data =
[[152 130 137 118 119 121 118 129 118 124 133 121 104]
 [115 127 119 148 133 126 143 126 140 142 125 126 124]
 [110 123 133 136 133 142 153 129 135 125 117 131 117]]
data[0, 0]: 152
data[:, -5]: [118, 140, 135]
data[0, -4]: 124
data[1, 4]: 133
data[:, 9]: [124, 142, 125]
data[-1]: [110, 123, 133, 136, 133, 142, 153, 129, 135, 125, 117, 131, 117]
data[-3, 12]: 104
data[1, 12]: 124
data[-1, 1]: 123
data[-1, -7]: 153
data[0, -12]: 130
data[-3]: [152, 130, 137, 118, 119, 121, 118, 129, 118, 124, 133, 121, 104]
data[-2, 9]: 142

W =
[[128, 118, 128, 130, 130],
 [129, 134, 129, 127, 125],
 [138, 154, 141, 124, 105],
 [137, 152, 139, 124, 108],
 [128, 124, 127, 129, 129],
 [130, 110, 132, 132, 128],
 [135, 150, 137, 125, 111],
 [128, 128, 128, 128, 128],
 [130, 138, 131, 126, 123],
 [132, 106, 135, 134, 125],
 [132, 142, 132, 125, 118],
 [140, 158, 143, 123, 101],
 [134, 104, 139, 136, 120],
 [131, 140, 132, 126, 119],
 [129, 132, 129, 127, 126]]
Rows and columns are counted from 0.
(0, 0): 128
(6, 4): 111
(5, 3): 132
(4, 1): 124
(0, 1): 118
(2, 4): 105
(3, 3): 124
(11, 3): 123
(14, 3): 127
(9, 4): 125
(10, 1): 142
(1, 1): 134
(13, 1): 140
(0, 2): 128
(5, 4): 128
(1, 4): 125
(13, 3): 126
(8, 3): 126
(3, 4): 108
(4, 0): 128
(5, 0): 130
(4, 2): 127
(8, 4): 123
(13, 0): 131
(7, 3): 128
(10, 3): 125
(7, 1): 128
(4, 3): 129
(11, 2): 143
(9, 1): 106
(14, 0): 129
(6, 3): 125
(8, 1): 138
(9, 2): 135

a =
[[128 129 128 128 133 134 132 131]
 [134 133 132 126 130 132 130 131]
 [127 125 122 134 124 118 126 139]
 [126 131 130 132 117 127 140 128]
 [122 129 150 128 134 125 127 138]
 [127 126 133 127 125 127 134 131]
 [124 132 125 131 125 127 131 130]
 [130 120 118 152 123 132 135 134]
 [131 126 122 128 127 123 127 129]
 [128 129 128 131 127 129 119 125]]
Rows and columns are counted from 0.
(0, 0) -> 128
(7, 0) -> 130
(1, 1) -> 133
(6, 5) -> 127
(5, 2) -> 133
(0, 1) -> 129
(3, 7) -> 128
(1, 6) -> 130
(8, 1) -> 126
(5, 5) -> 127
(9, 4) -> 127
(6, 6) -> 131
(3, 3) -> 132
(1, 4) -> 130
(4, 0) -> 122
(4, 6) -> 127
(8, 4) -> 127
(4, 5) -> 125
(4, 7) -> 138
(7, 1) -> 120
(7, 5) -> 132
(5, 1) -> 126
(8, 0) -> 131
(8, 3) -> 128
(2, 4) -> 124
(0, 3) -> 128
(0, 4) -> 133
(8, 7) -> 129

M = [156 103 133 119]
M[0]: 156
M[3]: 119
M[2]: 133

B =
[[130 103 132 115 129 152 129]
 [132 116 133 128 126 143 131]
 [145 153 134 146 120 109 136]
 [140 133 119 122 107 131 123]
 [101 141 116 124 126 135 123]
 [141 105 127 117 119 140 122]
 [137 116 134 127 118 138 136]
 [128 118 132 122 123 141 130]
 [140 133 110 116 112 127 111]
 [136 128 110 115 108 133 111]]
Rows and columns are counted from 0.
(0, 0)	130
(0, 3)	115
(5, 3)	117
(2, 4)	120
(8, 4)	112
(2, 3)	146
(3, 0)	140
(7, 6)	130
(0, 4)	129
(8, 2)	110
(8, 3)	116
(4, 6)	123
(4, 2)	116
(7, 0)	128
(7, 5)	141
(2, 6)	136
(4, 5)	135
(3, 4)	107
(4, 3)	124
(0, 5)	152
(9, 3)	115
(3, 5)	131
(6, 3)	127
(8, 6)	111

X =
[[121 141 151 133 126 127 118 136 123 138 126 121 110 112]
 [121 130 115 118 119 126 134 126 131 137 145 122 137 136]
 [132 132 146 139 124 116 129 123 127 115 115 115 115 121]
 [130 133 129 135 123 120 129 128 112 140 114 132 128 137]
 [123 132 116 122 125 129 140 122 138 131 146 121 130 127]
 [137 125 128 127 121 106 120 128 130 114 122 147 129 119]
 [128 135 127 144 133 121 136 113 131 119 121 130 115 116]
 [116 145 131 138 122 121 126 127 120 148 126 133 115 119]
 [122 133 137 123 124 122 115 138 133 132 136 136 121 112]
 [128 122 127 126 123 134 134 133 124 134 115 111 137 153]
 [128 129 103 134 130 120 131 119 127 132 125 158 133 128]
 [111 126 134 136 134 138 115 128 140 123 126 122 120 119]
 [125 131 144 127 114 118 127 140 137 128 112 113 119 127]
 [138 128 130 124 145 144 128 132 121 131 137 141 128 121]
 [117 120 119 122 114 126 127 133 136 132 119 115 139 150]]
Rows and columns are counted from 0.
(0, 0) = 121
(3, 10) = 114
(6, 8) = 131
(4, 8) = 138
(2, 9) = 115
(2, 8) = 127
(7, 5) = 121
(7, 11) = 133
(13, 2) = 130
(2, 10) = 115
(5, 7) = 128
(1, 13) = 136
(11, 11) = 122
(4, 7) = 122
(3, 0) = 130
(0, 11) = 121
(0, 2) = 151
(11, 6) = 115
(0, 6) = 118
(8, 0) = 122
(3, 5) = 120
(9, 4) = 123
(6, 0) = 128
(9, 12) = 137
(14, 3) = 122
(11, 13) = 119
(0, 10) = 126
(1, 1) = 130
(6, 6) = 136
(14, 1) = 120
(1, 6) = 134
(12, 3) = 127
(7, 2) = 131
(9, 3) = 126
(10, 0) = 128

x = ((141, 119, 104, 138, 109), (129, 133, 140, 150, 114), (140, 120, 105, 139, 110), (143, 145, 137, 132, 106), (132, 121, 118, 148, 114), (136, 136, 134, 140, 110), (140, 127, 117, 138, 109), (129, 121, 123, 152, 116), (138, 141, 138, 138, 109), (141, 121, 107, 138, 109), (134, 133, 133, 144, 112), (141, 130, 119, 135, 108))
x[0,0]	141
x[9,-2]	138
x[:, -5]	[141, 129, 140, 143, 132, 136, 140, 129, 138, 141, 134, 141]
x[-11,-2]	150
x[-8,-5]	132
x[-10]	[140, 120, 105, 139, 110]
x[-9,1]	145
x[-2,-2]	144
x[7,-1]	116
x[1,4]	114
x[7,-4]	121
x[-5]	[129, 121, 123, 152, 116]
x[:, -3]	[104, 140, 105, 137, 118, 134, 117, 123, 138, 107, 133, 119]
x[:, 4]	[109, 114, 110, 106, 114, 110, 109, 116, 109, 109, 112, 108]
x[-7,2]	134
x[-9,3]	132
x[8,0]	138
x[10,-1]	112
x[-1,-2]	135
x[-7]	[136, 136, 134, 140, 110]
x[-6]	[140, 127, 117, 138, 109]
x[-2,-3]	133
x[9,4]	109
x[-4,1]	141
x[-6,1]	127
x[-10,-2]	139
x[-8,-4]	121
x[1,-5]	129
x[-6,2]	117
x[2,-1]	110

grid =
127	126	130	117
141	130	126	113
133	132	130	120
115	122	127	144
120	113	120	140
132	120	122	125
131	135	137	103
127	127	125	143
117	127	140	99
125	119	119	146
135	121	117	141
141	138	126	133
grid[0, 0] = 127
grid[11, 2] = 126
grid[5, 2] = 122
grid[9, 2] = 119
grid[2, 3] = 120
grid[9] = [125, 119, 119, 146]
grid[0, 1] = 126
grid[10, 0] = 135
grid[4, 2] = 120
grid[11, 0] = 141
grid[10, 1] = 121
grid[1, 1] = 130
grid[11, 3] = 133
grid[8, 0] = 117
grid[:, 2] = [130, 126, 130, 127, 120, 122, 137, 125, 140, 119, 117, 126]

m =
[[113 117 135 126 136 120 118 120]
 [151 141 112 133 113 156 142 138]
 [130 128 122 125 136 129 127 130]
 [138 136 127 135 117 145 139 134]
 [131 127 118 126 136 132 125 129]
 [108 120 154 130 120 121 124 119]
 [143 137 118 127 125 140 137 136]
 [115 119 133 119 138 115 118 122]
 [127 128 134 127 115 136 130 126]
 [130 129 129 136 118 143 132 128]
 [115 124 147 126 121 122 127 122]
 [145 138 113 124 136 135 136 138]]
m[0][0] = 113
m[:, 3] = [126, 133, 125, 135, 126, 130, 127, 119, 127, 136, 126, 124]
m[0][-4] = 136
m[-3][-5] = 136
m[-2] = [115, 124, 147, 126, 121, 122, 127, 122]
m[6][4] = 125
m[-7][-4] = 120
m[:, 2] = [135, 112, 122, 127, 118, 154, 118, 133, 134, 129, 147, 113]
m[7][-8] = 115
m[-4][1] = 128
m[:, -1] = [120, 138, 130, 134, 129, 119, 136, 122, 126, 128, 122, 138]
m[7][-1] = 122
m[:, -3] = [120, 156, 129, 145, 132, 121, 140, 115, 136, 143, 122, 135]
m[5][2] = 154
m[7][-4] = 138
m[11][-6] = 113
m[-11][2] = 112
m[-1][-8] = 145
m[10][0] = 115
m[-3][2] = 129
m[7] = [115, 119, 133, 119, 138, 115, 118, 122]
m[8][-3] = 136
m[-7][7] = 119
m[-6][2] = 118
m[-9][7] = 134
m[7][-5] = 119
m[-11][-4] = 113
m[2] = [130, 128, 122, 125, 136, 129, 127, 130]
m[:, -7] = [117, 141, 128, 136, 127, 120, 137, 119, 128, 129, 124, 138]
m[4][7] = 129
m[-1][5] = 135
m[2][-6] = 122
m[:, 6] = [118, 142, 127, 139, 125, 124, 137, 118, 130, 132, 127, 136]
